Here is a tiny trained network, its code and every weight. The questions are about switching its units off for an input and a class, where a switched-off unit gives its printed mean instead of its output.

import numpy as np


def w(rows, s, z=0):
    codes = np.array(rows[::2]) - 128.0
    scale = np.full(codes.shape[1], s)
    scale[-1] = z or s
    return codes * scale


def norm(h):
    return h / np.sqrt((h * h).mean(-1, keepdims=True) + 1e-5)


def f(y):
    return np.maximum(y, 0)


def log_softmax(a):
    a = a - a.max(-1, keepdims=True)
    return a - np.log(np.exp(a).sum(-1, keepdims=True))


def net(x, mask):
    res = np.array(x, float).reshape(1, 2) / 4 @ E
    u = 0
    for l in range(3):
        y = f(norm(res) @ A[l][:, :-1].T + A[l][:, -1])
        res = res + np.where(mask[u : u + 11], y, B[l][:, -1]) @ B[l][:, :-1]
        u += 11
    return log_softmax(norm(res)[-1] @ U[:, :-1].T + U[:, -1])


A, B = {}, {}
E = w([
[83,60,182],'x0',
[117,214,254],'x1',
],0.0041)
A[0] = w([
[106,114,110,94],'0.n1',
[53,245,69,153],'0.n2',
[151,39,97,133],'0.n3',
[57,65,155,98],'0.n4',
[205,108,192,175],'0.n5',
[84,171,126,151],'0.n6',
[161,141,122,126],'0.n7',
[88,128,94,167],'0.n8',
[104,82,191,205],'0.n9',
[22,87,142,139],'0.n10',
[104,79,119,1],'0.n11',
],0.011,0.00093)
B[0] = w([
[143,73,62,159],'0.n1',
[50,195,185,235],'0.n2',
[253,84,119,254],'0.n3',
[135,181,219,239],'0.n4',
[144,168,19,208],'0.n5',
[72,19,9,183],'0.n6',
[79,118,218,160],'0.n7',
[234,86,237,171],'0.n8',
[207,84,112,251],'0.n9',
[153,64,214,236],'0.n10',
[86,152,25,183],'0.n11',
],0.0043,0.0041)
A[1] = w([
[108,130,164,82],'1.n1',
[125,84,133,147],'1.n2',
[143,248,133,70],'1.n3',
[59,124,164,69],'1.n4',
[115,54,119,55],'1.n5',
[142,63,141,118],'1.n6',
[146,113,170,253],'1.n7',
[62,136,68,156],'1.n8',
[120,90,158,92],'1.n9',
[127,94,114,193],'1.n10',
[149,140,78,193],'1.n11',
],0.013,0.0016)
B[1] = w([
[157,201,92,169],'1.n1',
[87,84,160,173],'1.n2',
[88,57,74,253],'1.n3',
[44,180,103,174],'1.n4',
[156,60,64,173],'1.n5',
[35,161,119,212],'1.n6',
[219,161,57,215],'1.n7',
[166,67,150,151],'1.n8',
[163,196,255,170],'1.n9',
[230,176,101,167],'1.n10',
[143,167,158,170],'1.n11',
],0.0051,0.0061)
A[2] = w([
[100,161,97,121],'2.n1',
[75,112,214,200],'2.n2',
[194,175,146,240],'2.n3',
[83,138,103,251],'2.n4',
[177,69,92,101],'2.n5',
[183,47,183,140],'2.n6',
[124,221,123,45],'2.n7',
[116,60,88,127],'2.n8',
[136,130,106,103],'2.n9',
[101,148,145,182],'2.n10',
[11,144,148,182],'2.n11',
],0.011,0.0015)
B[2] = w([
[95,65,175,184],'2.n1',
[139,155,74,169],'2.n2',
[78,183,120,254],'2.n3',
[212,46,230,203],'2.n4',
[162,116,233,240],'2.n5',
[2,69,106,244],'2.n6',
[115,53,103,188],'2.n7',
[173,78,251,195],'2.n8',
[36,147,83,150],'2.n9',
[205,106,36,165],'2.n10',
[220,94,210,242],'2.n11',
],0.0044,0.005)
U = w([
[88,81,70,30],'0',
[127,137,54,2],'1',
[132,82,147,158],'2',
[53,132,174,17],'3',
[112,171,230,157],'4',
[183,222,124,189],'5',
[156,26,253,190],'6',
[95,174,125,47],'7',
],0.015,0.0057)

Each question gives the input, the list of numbers given to net, and the class t.
The units are the neurons (one row each of A and B). Each row of codes is followed by its name. A weight is (code - 128) times the scale printed after its matrix; where a second scale follows, it is the last column's (A, B and U).
mask holds one flag per neuron, layer by layer. A switched-off neuron (its flag False) gives its mean, the last column of its row in B, instead of its output. The means were averaged over made-up inputs and are rounded, as every weight is.
A unit's drop is (log p(t) with every unit on - log p(t) with that unit switched off) / (log p(t) with every unit on - log p(t) with every unit switched off).
most important unit: the unit with the biggest drop
k most important neurons: the k neurons with the biggest drops, biggest first
k most important neurons of layer l: the k neurons of layer l with the biggest drops, biggest first
drop when u is switched off: that unit's drop, to one decimal
input [-8,-7], class 5: 2 most important neurons of layer 1 : (1.n3, 1.n11)
input [8,7], class 4: most important unit : 0.n10
input [-3,-3], class 5: 4 most important neurons : (1.n3, 0.n6, 0.n10, 1.n11)
input [-5,-6], class 5: 2 most important neurons : (1.n3, 0.n10)
input [6,5], class 4: 2 most important neurons : (0.n10, 0.n9)
input [0,0], class 0: 2 most important neurons : (0.n1, 1.n3)
input [4,2], class 4: 2 most important neurons : (0.n4, 1.n3)
input [-4,-4], class 5: 3 most important neurons : (1.n3, 0.n10, 0.n6)
input [4,1], class 4: 2 most important neurons of layer 1 : (1.n3, 1.n9)
input [2,1], class 4: 4 most important neurons of layer 0 : (0.n4, 0.n3, 0.n9, 0.n10)
input [3,4], class 5: 2 most important neurons : (1.n3, 0.n3)
input [2,5], class 5: 2 most important neurons : (0.n9, 0.n2)
input [2,6], class 7: 2 most important neurons of layer 0 : (0.n9, 0.n2)
input [3,3], class 4: most important unit : 0.n9
input [2,7], class 7: 3 most important neurons of layer 0 : (0.n9, 0.n2, 0.n11)
input [-8,5], class 6: 2 most important neurons : (2.n11, 1.n3)
input [7,4], class 4: drop when 2.n11 is switched off : 0.1
input [8,8], class 4: drop when 1.n1 is switched off : -0.1
input [3,2], class 4: drop when 2.n3 is switched off : 0.2
input [7,6], class 4: most important neuron of layer 0 : (0.n10)
